Here is a tiny trained network, its code and every weight. The questions are about switching its units off for an input and a class, where a switched-off unit gives its printed mean instead of its output.

import numpy as np


def w(rows, s, z=0):
    codes = np.array(rows[::2]) - 128.0
    scale = np.full(codes.shape[1], s)
    scale[-1] = z or s
    return codes * scale


def f(y):
    return np.maximum(y, 0)


def log_softmax(a):
    a = a - a.max(-1, keepdims=True)
    return a - np.log(np.exp(a).sum(-1, keepdims=True))


def net(x, mask):
    res = np.array(x, float).reshape(1, 8) / 4 @ E
    y = f(res @ A[0][:, :-1].T + A[0][:, -1])
    res = res + np.where(mask, y, B[0][:, -1]) @ B[0][:, :-1]
    return log_softmax(res[-1] @ U[:, :-1].T + U[:, -1])


A, B = {}, {}
E = w([
[163,89,193,156,38],'x0',
[190,139,131,214,123],'x1',
[72,78,98,1,44],'x2',
[163,86,82,97,97],'x3',
[51,220,131,91,144],'x4',
[34,104,56,221,96],'x5',
[79,34,233,170,83],'x6',
[115,42,104,52,235],'x7',
],0.0066)
A[0] = w([
[156,134,150,98,99,23],'N1',
[99,144,228,140,129,33],'N2',
[153,122,116,156,132,42],'N3',
[115,99,112,96,64,80],'N4',
[165,88,87,117,65,55],'N5',
[138,119,82,118,209,6],'N6',
[178,132,137,213,119,56],'N7',
[92,140,152,136,135,141],'N8',
[223,140,115,233,113,44],'N9',
[154,113,126,151,129,64],'N10',
[119,42,152,122,130,69],'N11',
[194,193,100,65,126,1],'N12',
[165,95,130,96,119,93],'N13',
[132,92,78,90,80,81],'N14',
[215,32,166,64,133,20],'N15',
[183,184,95,65,169,71],'N16',
[84,57,51,122,76,21],'N17',
[119,138,138,129,149,56],'N18',
[173,90,66,108,252,8],'N19',
[182,194,100,42,125,27],'N20',
[102,150,90,168,147,8],'N21',
[201,154,131,214,106,55],'N22',
],0.014,0.0076)
B[0] = w([
[155,95,131,110,117,143],'N1',
[95,139,201,165,94,169],'N2',
[140,123,130,158,124,138],'N3',
[115,86,131,119,60,198],'N4',
[154,110,82,104,105,183],'N5',
[100,111,96,141,210,179],'N6',
[179,145,98,192,123,201],'N7',
[84,140,135,164,146,169],'N8',
[208,177,83,192,119,234],'N9',
[150,128,117,146,140,144],'N10',
[121,52,133,163,137,211],'N11',
[141,193,162,84,58,189],'N12',
[148,87,116,118,126,182],'N13',
[132,129,57,105,127,203],'N14',
[160,31,214,95,155,254],'N15',
[144,193,147,72,127,222],'N16',
[87,137,44,111,79,211],'N17',
[119,154,119,140,141,132],'N18',
[107,137,90,116,250,231],'N19',
[154,187,165,67,62,212],'N20',
[80,182,91,159,130,153],'N21',
[194,136,101,198,102,213],'N22',
],0.025,0.008)
U = w([
[100,60,33,68,87,85],'0',
[120,164,90,67,253,95],'1',
[71,181,82,123,112,254],'2',
[192,3,162,67,150,90],'3',
[95,47,140,152,131,236],'4',
[175,186,134,25,140,89],'5',
[212,131,88,177,134,96],'6',
[74,112,198,176,75,72],'7',
],0.0063,0.0093)

Each question gives the input, the list of numbers given to net, and the class t.
The units are the neurons (one row each of A and B). Each row of codes is followed by its name. A weight is (code - 128) times the scale printed after its matrix; where a second scale follows, it is the last column's (A, B and U).
mask holds one flag per neuron, in row order. A switched-off neuron (its flag False) gives its mean, the last column of its row in B, instead of its output. The means were averaged over made-up inputs and are rounded, as every weight is.
A unit's drop is (log p(t) with every unit on - log p(t) with that unit switched off) / (log p(t) with every unit on - log p(t) with every unit switched off).
The circuit of an input: a set's keep is (log p(t) with only the set's units on - log p(t) with every unit switched off) / (log p(t) with every unit on - log p(t) with every unit switched off). Starting from the 12 units with the biggest drops (on a tie, the unit counted first), units are removed one at a time, each time the one whose removal leaves the highest keep (on an exact tie, the one counted first), for as long as the keep stays at least 0.8.
circuit, biggest first: the units of the circuit, biggest drop first
top k neurons: the k neurons with the biggest drops, biggest first
drop of u: that unit's drop, to one decimal
input [-1,-3,5,-5,3,2,-5,-3], class 5: top neuron	(N20)
input [1,2,-5,-3,4,-8,-2,6], class 1: top 3 neurons	(N19 N6 N4)
input [4,-2,0,2,5,-6,3,-5], class 7: circuit, biggest first	(N2 N19)
input [-3,1,1,8,3,0,0,-6], class 2: top 2 neurons	(N15 N11)
input [-6,0,5,-6,-8,1,-1,2], class 1: top 2 neurons	(N19 N4)
input [-8,-1,3,4,-6,7,-8,-8], class 2: circuit, biggest first	(N15 N21)
input [-6,-1,-5,-8,-2,-4,5,2], class 1: circuit, biggest first	(N19 N22)
input [-7,-1,-7,0,-2,-8,-2,-3], class 5: top 2 neurons	(N12 N16)
input [6,8,-1,-7,-6,7,8,8], class 6: top 2 neurons	(N9 N7)
input [-3,3,-1,1,3,-7,5,4], class 3: drop of N15	0.3
input [2,-5,6,-1,-8,4,4,1], class 0: drop of N17	2.3
input [8,1,6,6,4,3,8,-2], class 0: drop of N17	0.1
